Below are the code and all the weights of a small trained network. Each question names an input and a target symbol and asks about switching units off, where a switched-off unit gives its printed mean instead of its output.

import numpy as np


def w(rows, s, z=0):
    codes = np.array(rows[::2]) - 128.0
    scale = np.full(codes.shape[1], s)
    scale[-1] = z or s
    return codes * scale


def norm(h):
    return h / np.sqrt((h * h).mean(-1, keepdims=True) + 1e-5)


def f(y):
    return np.maximum(y, 0)


def softmax(a):
    e = np.exp(a - a.max(-1, keepdims=True))
    return e / e.sum(-1, keepdims=True)


def log_softmax(a):
    a = a - a.max(-1, keepdims=True)
    return a - np.log(np.exp(a).sum(-1, keepdims=True))


def net(x, mask):
    ids = ['Γδεμφω'.index(c) for c in x.split()]
    T = len(ids)
    res = E[ids] + P[:T]
    u = 0
    for l in range(3):
        r = norm(res)
        for j in range(2):
            rows = slice(2 * j, 2 * j + 2)
            q, k, v = (r @ M[l][rows].T for M in (Q, K, V))
            z = softmax(np.where(np.tri(T) > 0, q @ k.T / 2**0.5, -1e9)) @ v
            o = O[l][rows]
            res = res + np.where(mask[u + j], z, o[:, -1]) @ o[:, :-1]
        u += 2
        y = f(norm(res) @ A[l][:, :-1].T + A[l][:, -1])
        res = res + np.where(mask[u : u + 8], y, B[l][:, -1]) @ B[l][:, :-1]
        u += 8
    return log_softmax(norm(res)[-1] @ U[:, :-1].T + U[:, -1])


Q, K, V, O, A, B = {}, {}, {}, {}, {}, {}
E = w([
[126,101,99,121,56],'Γ',
[147,140,190,118,62],'δ',
[90,163,34,172,148],'ε',
[143,43,174,170,161],'μ',
[162,106,69,174,179],'φ',
[187,255,137,63,159],'ω',
],0.013)
P = w([
[157,138,161,126,12],'0',
[80,202,247,153,156],'1',
[168,150,110,224,159],'2',
[149,154,146,127,2],'3',
[15,151,151,87,187],'4',
[188,103,74,149,156],'5',
[158,163,133,107,6],'6',
[8,62,108,59,162],'7',
[204,91,46,105,170],'8',
[163,163,126,97,22],'9',
],0.008)
Q[0] = w([
[179,30,231,172,168],'0.h1',
[181,118,170,84,5],'0.h1',
[31,99,189,214,77],'0.h2',
[94,245,96,139,165],'0.h2',
],0.031)
K[0] = w([
[198,71,226,121,223],'0.h1',
[114,29,142,51,50],'0.h1',
[59,37,69,187,29],'0.h2',
[108,253,61,181,144],'0.h2',
],0.03)
V[0] = w([
[125,117,222,223,101],'0.h1',
[148,100,127,88,161],'0.h1',
[145,180,170,254,101],'0.h2',
[187,106,94,96,83],'0.h2',
],0.0064)
O[0] = w([
[201,31,91,5,85,156],'0.h1',
[82,232,111,127,124,17],'0.h1',
[173,193,26,33,203,254],'0.h2',
[135,88,110,145,12,166],'0.h2',
],0.003,0.0024)
A[0] = w([
[43,98,198,98,149,96],'0.n1',
[119,19,75,113,219,87],'0.n2',
[61,104,30,160,91,253],'0.n3',
[95,143,23,89,174,193],'0.n4',
[82,114,177,240,178,172],'0.n5',
[197,156,2,150,99,134],'0.n6',
[114,129,152,50,80,188],'0.n7',
[191,29,81,179,113,185],'0.n8',
],0.02,0.004)
B[0] = w([
[64,108,160,64,146,149],'0.n1',
[110,152,240,15,128,173],'0.n2',
[21,121,164,160,63,207],'0.n3',
[108,58,86,110,180,201],'0.n4',
[133,156,208,207,188,147],'0.n5',
[158,148,2,127,101,253],'0.n6',
[136,97,218,145,92,188],'0.n7',
[205,35,81,88,155,208],'0.n8',
],0.028,0.018)
Q[1] = w([
[127,135,150,128,168],'1.h1',
[103,1,199,49,242],'1.h1',
[121,157,83,198,158],'1.h2',
[227,148,188,165,59],'1.h2',
],0.035)
K[1] = w([
[160,139,123,121,146],'1.h1',
[41,3,142,144,150],'1.h1',
[76,174,89,137,96],'1.h2',
[225,191,113,147,93],'1.h2',
],0.037)
V[1] = w([
[114,214,99,42,200],'1.h1',
[156,57,89,160,159],'1.h1',
[12,142,99,51,201],'1.h2',
[114,207,136,1,127],'1.h2',
],0.013)
O[1] = w([
[92,158,145,74,42,1],'1.h1',
[150,91,174,219,99,140],'1.h1',
[98,36,176,254,180,147],'1.h2',
[210,64,220,169,112,148],'1.h2',
],0.0079,0.0048)
A[1] = w([
[115,176,82,99,197,40],'1.n1',
[124,172,190,75,154,147],'1.n2',
[249,161,175,144,96,212],'1.n3',
[115,229,129,69,201,59],'1.n4',
[91,155,81,223,148,109],'1.n5',
[157,147,244,152,112,181],'1.n6',
[202,180,133,112,120,4],'1.n7',
[149,78,87,202,82,11],'1.n8',
],0.02,0.0026)
B[1] = w([
[166,61,183,167,132,167],'1.n1',
[56,163,30,55,152,205],'1.n2',
[158,185,209,227,195,251],'1.n3',
[39,158,16,73,111,161],'1.n4',
[13,172,157,121,129,186],'1.n5',
[25,132,122,193,253,235],'1.n6',
[177,224,121,113,106,199],'1.n7',
[107,154,15,4,139,254],'1.n8',
],0.02,0.0075)
Q[2] = w([
[66,210,135,59,55],'2.h1',
[165,9,97,95,152],'2.h1',
[178,78,166,186,134],'2.h2',
[90,49,253,67,215],'2.h2',
],0.027)
K[2] = w([
[177,153,69,123,92],'2.h1',
[84,41,161,71,125],'2.h1',
[97,136,150,135,105],'2.h2',
[176,254,181,62,154],'2.h2',
],0.031)
V[2] = w([
[160,6,82,197,130],'2.h1',
[142,162,183,184,47],'2.h1',
[123,35,108,164,139],'2.h2',
[178,111,127,116,148],'2.h2',
],0.019)
O[2] = w([
[116,197,92,108,15,97],'2.h1',
[122,107,5,77,207,2],'2.h1',
[132,195,195,73,174,136],'2.h2',
[150,88,159,157,118,136],'2.h2',
],0.011,0.0075)
A[2] = w([
[90,66,148,178,115,3],'2.n1',
[154,181,77,60,22,114],'2.n2',
[155,38,167,124,110,70],'2.n3',
[194,31,90,139,122,101],'2.n4',
[77,202,113,29,131,128],'2.n5',
[252,130,102,151,150,73],'2.n6',
[135,103,228,92,174,59],'2.n7',
[106,154,131,168,131,81],'2.n8',
],0.027,0.0046)
B[2] = w([
[183,189,127,70,117,173],'2.n1',
[151,138,203,50,207,250],'2.n2',
[118,88,153,136,45,174],'2.n3',
[97,41,146,190,151,218],'2.n4',
[119,80,136,164,25,221],'2.n5',
[166,254,108,149,98,210],'2.n6',
[63,118,63,141,186,189],'2.n7',
[117,92,108,103,137,147],'2.n8',
],0.038,0.016)
U = w([
[73,133,148,158,233,104],'Γ',
[62,141,72,103,73,90],'δ',
[152,104,218,67,104,117],'ε',
[156,82,180,214,91,115],'μ',
[200,98,10,81,169,19],'φ',
[185,179,91,153,125,254],'ω',
],0.014,0.005)

Each question gives the input, a string of symbols that net reads in full, and the target symbol t.
The units are the heads (2 rows each of Q, K, V and O) and the neurons (one row each of A and B). Each row of codes is followed by its name. A weight is (code - 128) times the scale printed after its matrix; where a second scale follows, it is the last column's (O, A, B and U).
mask holds one flag per unit, layer by layer, with each layer's heads first. A switched-off unit (its flag False) gives its mean, the last column of its rows in O or B, instead of its output. The means were averaged over made-up inputs and are rounded, as every weight is.
A unit's drop is (log p(t) with every unit on - log p(t) with that unit switched off) / (log p(t) with every unit on - log p(t) with every unit switched off).
The circuit of an input: a set's keep is (log p(t) with only the set's units on - log p(t) with every unit switched off) / (log p(t) with every unit on - log p(t) with every unit switched off). Starting from the 12 units with the biggest drops (on a tie, the unit counted first), units are removed one at a time, each time the one whose removal leaves the highest keep (on an exact tie, the one counted first), for as long as the keep stays at least 0.8.
circuit, biggest first: the units of the circuit, biggest drop first
k most important neurons: the k neurons with the biggest drops, biggest first
top k neurons in layer l: the k neurons of layer l with the biggest drops, biggest first
input φ ω ε μ μ, target δ: 3 most important neurons : 0.n2, 2.n5, 0.n6
input φ ω φ δ, target Γ: 3 most important neurons : 0.n7, 0.n6, 1.n6
input Γ φ δ ε δ Γ, target μ: 3 most important neurons : 0.n8, 2.n4, 0.n2
input ω δ ω ε ω μ φ δ δ, target ω: 2 most important neurons : 0.n3, 0.n4
input ω ε ω, target δ: circuit, biggest first : 0.n8, 0.n2, 2.n5
input ω Γ ω, target φ: top neuron in layer 0 : 0.n3
input ω ω ω φ δ ω ε ω ε, target ε: 3 most important neurons : 1.n6, 0.n2, 0.n3
input μ ω Γ ω ω ω ω ω μ, target ε: 4 most important neurons : 0.n2, 0.n8, 0.n6, 0.n4
input φ μ ω ω ω ω, target ε: 3 most important neurons : 1.n3, 0.n2, 1.n6
input Γ Γ Γ, target φ: top 4 neurons in layer 0 : 0.n8, 0.n6, 0.n2, 0.n7
input ε φ μ μ μ ε, target μ: 3 most important neurons : 0.n4, 0.n2, 0.n1
input ω ω ω δ μ ω ω ω, target μ: 3 most important neurons : 0.n4, 0.n3, 0.n2
input Γ φ φ ω μ ω ω φ Γ, target μ: circuit, biggest first : 2.n4, 0.n8
input Γ Γ Γ δ ω μ ε φ ε, target μ: 4 most important neurons : 0.n4, 0.n2, 0.n8, 2.n4
input δ ω ω μ ω ω φ ω, target μ: circuit, biggest first : 0.n6, 2.n2
input φ ω ω δ ω ω Γ μ φ, target ε: top 4 neurons in layer 0 : 0.n2, 0.n5, 0.n6, 0.n3
input ω ω μ φ Γ, target Γ: top 4 neurons in layer 0 : 0.n2, 0.n6, 0.n5, 0.n8
input μ δ ε, target δ: 3 most important neurons : 0.n3, 1.n5, 2.n4
input Γ ω ε ε ω, target δ: 3 most important neurons : 0.n8, 0.n4, 2.n2
input Γ Γ ω ε φ φ, target μ: top 2 neurons in layer 0 : 0.n2, 0.n4
input ω ε Γ, target φ: 2 most important neurons : 0.n8, 0.n6
input ω ε ε ω ε, target ε: 3 most important neurons : 0.n2, 0.n4, 2.n1
input ω Γ ε φ φ, target δ: top 3 neurons in layer 1 : 1.n2, 1.n3, 1.n4
input ω μ ω δ ω φ ω ω φ, target ε: top neuron in layer 2 : 2.n2
input φ μ ω δ ω φ ω, target ω: top 2 neurons in layer 0 : 0.n3, 0.n8
input δ ω Γ ω, target ω: top 2 neurons in layer 0 : 0.n3, 0.n2
input Γ ε φ, target μ: top 2 neurons in layer 0 : 0.n2, 0.n6
input ω φ μ Γ, target ε: top neuron in layer 2 : 2.n2
